Below are the code and all the weights of a small trained network. Each question names an input and a class and asks about switching units off, where a switched-off unit gives its printed mean instead of its output.

import numpy as np


def w(rows, s, z=0):
    codes = np.array(rows[::2]) - 128.0
    scale = np.full(codes.shape[1], s)
    scale[-1] = z or s
    return codes * scale


def f(y):
    return y / 2 * (1 + np.tanh(0.7978845608 * (y + 0.044715 * y**3)))


def log_softmax(a):
    a = a - a.max(-1, keepdims=True)
    return a - np.log(np.exp(a).sum(-1, keepdims=True))


def net(x, mask):
    res = np.array(x, float).reshape(1, 3) / 4 @ E
    y = f(res @ A[0][:, :-1].T + A[0][:, -1])
    res = res + np.where(mask, y, B[0][:, -1]) @ B[0][:, :-1]
    return log_softmax(res[-1] @ U[:, :-1].T + U[:, -1])


A, B = {}, {}
E = w([
[184,168,156,19,177,116,180,12,91,111],'x0',
[25,142,162,178,110,208,150,20,181,30],'x1',
[239,194,132,72,76,167,82,197,146,54],'x2',
],0.011)
A[0] = w([
[102,93,91,187,93,110,131,197,118,110,147],'neuron 1',
[114,75,108,168,55,168,79,171,197,149,104],'neuron 2',
[185,183,132,137,66,151,119,149,120,67,88],'neuron 3',
[162,164,123,96,87,185,62,159,117,69,114],'neuron 4',
[177,136,191,71,190,132,180,77,141,116,108],'neuron 5',
[139,37,93,155,179,115,193,105,170,160,90],'neuron 6',
[61,149,115,150,31,125,90,189,151,120,146],'neuron 7',
[103,91,113,195,106,110,43,173,160,129,154],'neuron 8',
[73,85,189,202,140,196,119,90,114,74,101],'neuron 9',
[111,85,122,221,57,154,68,166,146,144,74],'neuron 10',
[155,195,144,130,150,115,194,101,63,110,94],'neuron 11',
[97,190,170,166,111,161,151,94,166,62,81],'neuron 12',
[105,172,151,144,108,209,165,109,156,76,96],'neuron 13',
[102,153,160,175,126,172,129,72,204,78,136],'neuron 14',
[148,232,106,48,2,161,93,185,192,81,125],'neuron 15',
[162,79,122,88,140,88,78,171,60,171,88],'neuron 16',
[194,92,46,151,170,64,92,166,110,226,105],'neuron 17',
[145,224,185,95,78,168,50,170,139,73,107],'neuron 18',
[41,52,151,112,165,81,168,85,132,174,109],'neuron 19',
[62,91,161,160,170,81,157,93,96,164,86],'neuron 20',
[182,172,50,97,132,61,138,158,122,221,80],'neuron 21',
[144,149,120,61,138,132,162,75,108,149,216],'neuron 22',
[81,125,170,161,89,150,132,84,189,69,93],'neuron 23',
[154,218,194,67,212,108,212,73,106,107,78],'neuron 24',
[69,85,127,84,81,188,147,121,141,93,249],'neuron 25',
[97,32,74,243,214,100,164,100,111,196,134],'neuron 26',
],0.0087,0.016)
B[0] = w([
[97,193,169,62,91,111,145,94,86,65,193],'neuron 1',
[104,182,165,125,81,112,88,60,61,79,186],'neuron 2',
[102,97,88,171,143,162,143,80,93,193,175],'neuron 3',
[130,54,46,185,106,141,159,108,108,171,194],'neuron 4',
[110,182,160,141,79,70,109,71,22,105,181],'neuron 5',
[119,136,88,202,109,152,118,94,104,197,153],'neuron 6',
[106,134,180,94,88,70,104,99,113,68,200],'neuron 7',
[84,169,212,75,42,97,135,92,84,84,208],'neuron 8',
[185,123,168,145,202,154,105,155,129,183,191],'neuron 9',
[98,241,139,168,127,56,41,29,22,127,180],'neuron 10',
[131,133,140,110,143,122,109,83,72,159,152],'neuron 11',
[188,167,140,150,207,131,73,157,140,193,171],'neuron 12',
[179,152,157,162,230,125,63,170,151,194,172],'neuron 13',
[168,165,151,108,177,135,109,197,150,161,202],'neuron 14',
[93,44,36,155,109,188,189,109,103,173,237],'neuron 15',
[176,138,167,153,208,139,80,155,150,144,177],'neuron 16',
[210,149,163,94,203,174,92,173,184,182,207],'neuron 17',
[99,83,92,226,95,191,214,92,138,204,204],'neuron 18',
[130,69,78,214,88,161,188,103,159,136,192],'neuron 19',
[93,70,95,222,150,155,147,85,90,204,173],'neuron 20',
[182,155,155,132,197,137,88,166,135,179,184],'neuron 21',
[81,119,196,27,73,89,180,123,126,6,229],'neuron 22',
[203,150,141,130,171,140,75,153,131,150,181],'neuron 23',
[86,254,155,192,100,64,42,16,35,146,190],'neuron 24',
[168,72,158,36,125,185,137,180,159,65,247],'neuron 25',
[119,49,97,153,75,220,172,98,134,151,225],'neuron 26',
],0.0093,0.016)
U = w([
[98,197,143,116,80,94,107,67,83,100,94],'0',
[113,49,31,187,102,176,181,110,128,184,100],'1',
[182,155,136,123,217,148,80,215,149,182,87],'2',
[118,64,140,6,63,147,190,212,169,30,248],'3',
[101,150,51,145,127,88,118,136,162,120,95],'4',
[104,152,95,132,129,88,126,149,178,132,103],'5',
],0.013,0.011)

Each question gives the input, the list of numbers given to net, and the class t.
The units are the neurons (one row each of A and B). Each row of codes is followed by its name. A weight is (code - 128) times the scale printed after its matrix; where a second scale follows, it is the last column's (A, B and U).
mask holds one flag per neuron, in row order. A switched-off neuron (its flag False) gives its mean, the last column of its row in B, instead of its output. The means were averaged over made-up inputs and are rounded, as every weight is.
A unit's drop is (log p(t) with every unit on - log p(t) with that unit switched off) / (log p(t) with every unit on - log p(t) with every unit switched off).
The circuit of an input: a set's keep is (log p(t) with only the set's units on - log p(t) with every unit switched off) / (log p(t) with every unit on - log p(t) with every unit switched off). Starting from the 12 units with the biggest drops (on a tie, the unit counted first), units are removed one at a time, each time the one whose removal leaves the highest keep (on an exact tie, the one counted first), for as long as the keep stays at least 0.8.
units of the circuit, in order: the units of the circuit, biggest drop first
unit that matters most: the unit with the biggest drop
k most important neurons: the k neurons with the biggest drops, biggest first
drop when u is switched off: that unit's drop, to one decimal
input [4,-6,-5], class 2: 2 most important neurons => neuron 17; neuron 15
input [-2,-6,-4], class 2: unit that matters most => neuron 17
input [-6,8,-6], class 2: units of the circuit, in order => neuron 9; neuron 14
input [-1,-4,-2], class 2: 2 most important neurons => neuron 17; neuron 25
input [5,4,6], class 1: 3 most important neurons => neuron 15; neuron 18; neuron 4
input [5,3,-6], class 1: 4 most important neurons => neuron 19; neuron 20; neuron 26; neuron 8
input [-3,3,0], class 3: 2 most important neurons => neuron 24; neuron 25
input [2,-3,3], class 3: 2 most important neurons => neuron 22; neuron 20
input [-7,4,-7], class 0: 2 most important neurons => neuron 10; neuron 8
input [-7,8,-2], class 2: 2 most important neurons => neuron 9; neuron 14
input [-3,1,-2], class 3: drop when neuron 24 is switched off => 0.3
input [-7,8,3], class 2: drop when neuron 23 is switched off => 0.5
input [2,0,4], class 1: drop when neuron 18 is switched off => 0.1
input [-2,-6,7], class 1: unit that matters most => neuron 15
